Below are the code and all the weights of a small trained network. Each question names an input and a class and asks about switching units off, where a switched-off unit gives its printed mean instead of its output.

import numpy as np


def w(rows, s, z=0):
    codes = np.array(rows[::2]) - 128.0
    scale = np.full(codes.shape[1], s)
    scale[-1] = z or s
    return codes * scale


def f(y):
    return y / 2 * (1 + np.tanh(0.7978845608 * (y + 0.044715 * y**3)))


def log_softmax(a):
    a = a - a.max(-1, keepdims=True)
    return a - np.log(np.exp(a).sum(-1, keepdims=True))


def net(x, mask):
    res = np.array(x, float).reshape(1, 8) / 4 @ E
    y = f(res @ A[0][:, :-1].T + A[0][:, -1])
    res = res + np.where(mask, y, B[0][:, -1]) @ B[0][:, :-1]
    return log_softmax(res[-1] @ U[:, :-1].T + U[:, -1])


A, B = {}, {}
E = w([
[185,166,189],'x0',
[88,140,104],'x1',
[178,48,254],'x2',
[201,167,118],'x3',
[27,87,207],'x4',
[62,178,146],'x5',
[101,208,250],'x6',
[241,131,180],'x7',
],0.0056)
A[0] = w([
[129,66,175,232],'N1',
[147,106,14,155],'N2',
[39,159,141,254],'N3',
[135,97,189,130],'N4',
[42,144,149,116],'N5',
[63,93,102,147],'N6',
[195,98,192,129],'N7',
[91,132,120,246],'N8',
[249,188,118,103],'N9',
],0.014,0.0067)
B[0] = w([
[117,156,50,222],'N1',
[228,155,47,243],'N2',
[107,225,147,254],'N3',
[122,95,74,177],'N4',
[95,126,206,191],'N5',
[159,203,225,195],'N6',
[32,48,58,207],'N7',
[93,254,129,211],'N8',
[67,139,148,219],'N9',
],0.0089,0.0091)
U = w([
[61,183,146,215],'0',
[89,134,97,78],'1',
[161,104,168,2],'2',
[168,116,7,231],'3',
[47,42,75,30],'4',
],0.012,0.0052)

Each question gives the input, the list of numbers given to net, and the class t.
The units are the neurons (one row each of A and B). Each row of codes is followed by its name. A weight is (code - 128) times the scale printed after its matrix; where a second scale follows, it is the last column's (A, B and U).
mask holds one flag per neuron, in row order. A switched-off neuron (its flag False) gives its mean, the last column of its row in B, instead of its output. The means were averaged over made-up inputs and are rounded, as every weight is.
A unit's drop is (log p(t) with every unit on - log p(t) with that unit switched off) / (log p(t) with every unit on - log p(t) with every unit switched off).
The circuit of an input: a set's keep is (log p(t) with only the set's units on - log p(t) with every unit switched off) / (log p(t) with every unit on - log p(t) with every unit switched off). Starting from all 9 units, units are removed one at a time, each time the one whose removal leaves the highest keep (on an exact tie, the one counted first), for as long as the keep stays at least 0.8.
circuit, biggest first: the units of the circuit, biggest drop first
top k neurons: the k neurons with the biggest drops, biggest first
drop when u is switched off: that unit's drop, to one decimal
input [-8,-3,4,-7,4,-8,-3,0], class 3: circuit, biggest first	(N1)
input [4,-7,-1,-3,6,1,-7,4], class 4: circuit, biggest first	(N2 N3)
input [-3,-5,7,-1,8,6,-5,2], class 4: top 3 neurons	(N4 N7 N2)
input [6,3,8,-3,5,4,-4,8], class 4: top 2 neurons	(N7 N2)
input [-1,-1,8,5,2,-2,-1,-3], class 4: circuit, biggest first	(N7 N3)
input [-6,-5,5,-3,6,-1,2,3], class 4: circuit, biggest first	(N7 N4)
input [0,-5,8,-5,-3,-5,-3,0], class 4: drop when N7 is switched off	0.5
input [8,7,5,-4,3,-3,6,6], class 4: drop when N4 is switched off	0.0
input [3,-4,-2,-5,-2,-4,2,7], class 4: drop when N2 is switched off	0.2
input [-6,7,8,2,-4,-7,8,2], class 4: drop when N7 is switched off	0.2
